Below are the code and all the weights of a small trained network. Each question names an input and a class and asks about switching units off, where a switched-off unit gives its printed mean instead of its output.

import numpy as np


def w(rows, s, z=0):
    codes = np.array(rows[::2]) - 128.0
    scale = np.full(codes.shape[1], s)
    scale[-1] = z or s
    return codes * scale


def f(y):
    return y / 2 * (1 + np.tanh(0.7978845608 * (y + 0.044715 * y**3)))


def log_softmax(a):
    a = a - a.max(-1, keepdims=True)
    return a - np.log(np.exp(a).sum(-1, keepdims=True))


def net(x, mask):
    res = np.array(x, float).reshape(1, 8) / 4 @ E
    y = f(res @ A[0][:, :-1].T + A[0][:, -1])
    res = res + np.where(mask, y, B[0][:, -1]) @ B[0][:, :-1]
    return log_softmax(res[-1] @ U[:, :-1].T + U[:, -1])


A, B = {}, {}
E = w([
[85,156,133,202,180,203,88,200,182,106],'x0',
[103,120,126,175,171,150,117,134,119,64],'x1',
[126,56,70,159,76,123,158,62,146,121],'x2',
[106,160,155,164,115,67,245,123,119,119],'x3',
[134,172,96,140,54,107,129,150,74,73],'x4',
[177,190,142,141,175,159,60,8,142,110],'x5',
[47,102,85,44,164,194,153,90,116,48],'x6',
[153,171,139,51,135,116,121,181,203,76],'x7',
],0.011)
A[0] = w([
[125,203,130,45,153,158,136,189,190,88,179],'N0',
[138,138,186,66,134,134,124,176,174,110,73],'N1',
[201,68,188,111,95,98,139,127,119,215,224],'N2',
[162,254,162,221,186,142,82,109,170,73,182],'N3',
[135,125,138,139,120,68,140,157,159,155,201],'N4',
[153,135,176,99,82,116,102,180,52,158,194],'N5',
[95,63,113,198,77,47,200,147,151,170,143],'N6',
[105,91,132,127,152,149,70,94,188,163,166],'N7',
[169,129,100,121,189,240,74,87,172,183,195],'N8',
[160,120,116,162,165,196,75,102,149,146,194],'N9',
[174,157,171,134,118,3,126,114,122,226,137],'N10',
[120,80,111,94,151,104,209,32,106,111,147],'N11',
[143,131,106,73,178,105,163,125,125,97,255],'N12',
[98,101,64,89,133,159,129,91,19,77,196],'N13',
],0.0097,0.0034)
B[0] = w([
[121,172,151,88,132,142,74,186,207,59,222],'N0',
[140,114,136,83,132,145,122,136,182,120,172],'N1',
[157,132,90,91,125,108,131,116,138,172,217],'N2',
[141,186,245,213,175,149,132,118,103,133,249],'N3',
[122,171,115,136,149,123,141,151,170,160,174],'N4',
[141,122,78,117,160,121,106,133,108,140,184],'N5',
[119,125,59,183,95,172,182,137,192,170,234],'N6',
[134,118,182,100,51,96,129,131,151,172,192],'N7',
[101,81,210,99,81,95,94,146,113,177,247],'N8',
[91,59,191,133,131,100,114,125,91,183,212],'N9',
[164,178,71,105,182,76,124,94,123,184,224],'N10',
[101,145,155,101,109,135,213,71,124,106,210],'N11',
[100,116,150,71,166,138,159,119,158,114,179],'N12',
[76,145,84,113,102,131,110,91,34,82,222],'N13',
],0.012,0.015)
U = w([
[111,169,146,49,153,163,96,203,200,61,205],'0',
[95,109,61,179,96,176,41,129,46,56,178],'1',
[100,49,170,107,65,129,101,114,126,187,69],'2',
[146,191,198,226,163,162,135,100,120,116,49],'3',
[122,126,66,192,75,175,223,179,170,168,245],'4',
[214,170,75,97,167,69,143,81,140,177,53],'5',
[96,125,127,93,94,141,201,5,108,43,136],'6',
],0.011,0.0012)

Each question gives the input, the list of numbers given to net, and the class t.
The units are the neurons (one row each of A and B). Each row of codes is followed by its name. A weight is (code - 128) times the scale printed after its matrix; where a second scale follows, it is the last column's (A, B and U).
mask holds one flag per neuron, in row order. A switched-off neuron (its flag False) gives its mean, the last column of its row in B, instead of its output. The means were averaged over made-up inputs and are rounded, as every weight is.
A unit's drop is (log p(t) with every unit on - log p(t) with that unit switched off) / (log p(t) with every unit on - log p(t) with every unit switched off).
most important unit: the unit with the biggest drop
k most important neurons: the k neurons with the biggest drops, biggest first
drop of u: that unit's drop, to one decimal
input [-8,4,7,3,0,-6,-3,-5], class 4: most important unit	N6
input [-5,-5,-8,4,-6,-8,1,5], class 0: 3 most important neurons	(N0, N1, N12)
input [5,-5,-7,8,-2,-8,-6,3], class 5: 3 most important neurons	(N10, N5, N2)
input [7,1,-5,2,-8,2,-4,6], class 3: 2 most important neurons	(N3, N9)
input [-6,-7,-5,-4,-6,1,8,-7], class 6: 2 most important neurons	(N11, N13)
input [3,4,4,3,-8,-5,5,-6], class 6: 3 most important neurons	(N11, N13, N4)
input [0,4,-6,-2,-3,-8,2,-4], class 0: 4 most important neurons	(N6, N9, N13, N3)
input [2,1,-2,-2,3,-6,0,-1], class 4: 2 most important neurons	(N13, N0)
input [1,-8,-6,5,5,6,0,-6], class 5: 3 most important neurons	(N10, N5, N0)
input [-3,-5,4,0,-4,8,3,5], class 2: 2 most important neurons	(N8, N7)
input [4,-8,6,-4,-4,-8,6,-5], class 4: 2 most important neurons	(N6, N9)
input [4,1,5,2,-8,-7,-7,-7], class 4: drop of N6	0.9
input [-1,6,-4,-3,8,-7,-8,1], class 5: drop of N10	0.5
input [2,7,2,-4,-1,-4,-7,-1], class 4: most important unit	N8
input [-5,-2,2,0,3,-4,0,-7], class 4: drop of N3	0.0
input [2,-1,0,-3,3,7,8,-4], class 2: drop of N8	2.0
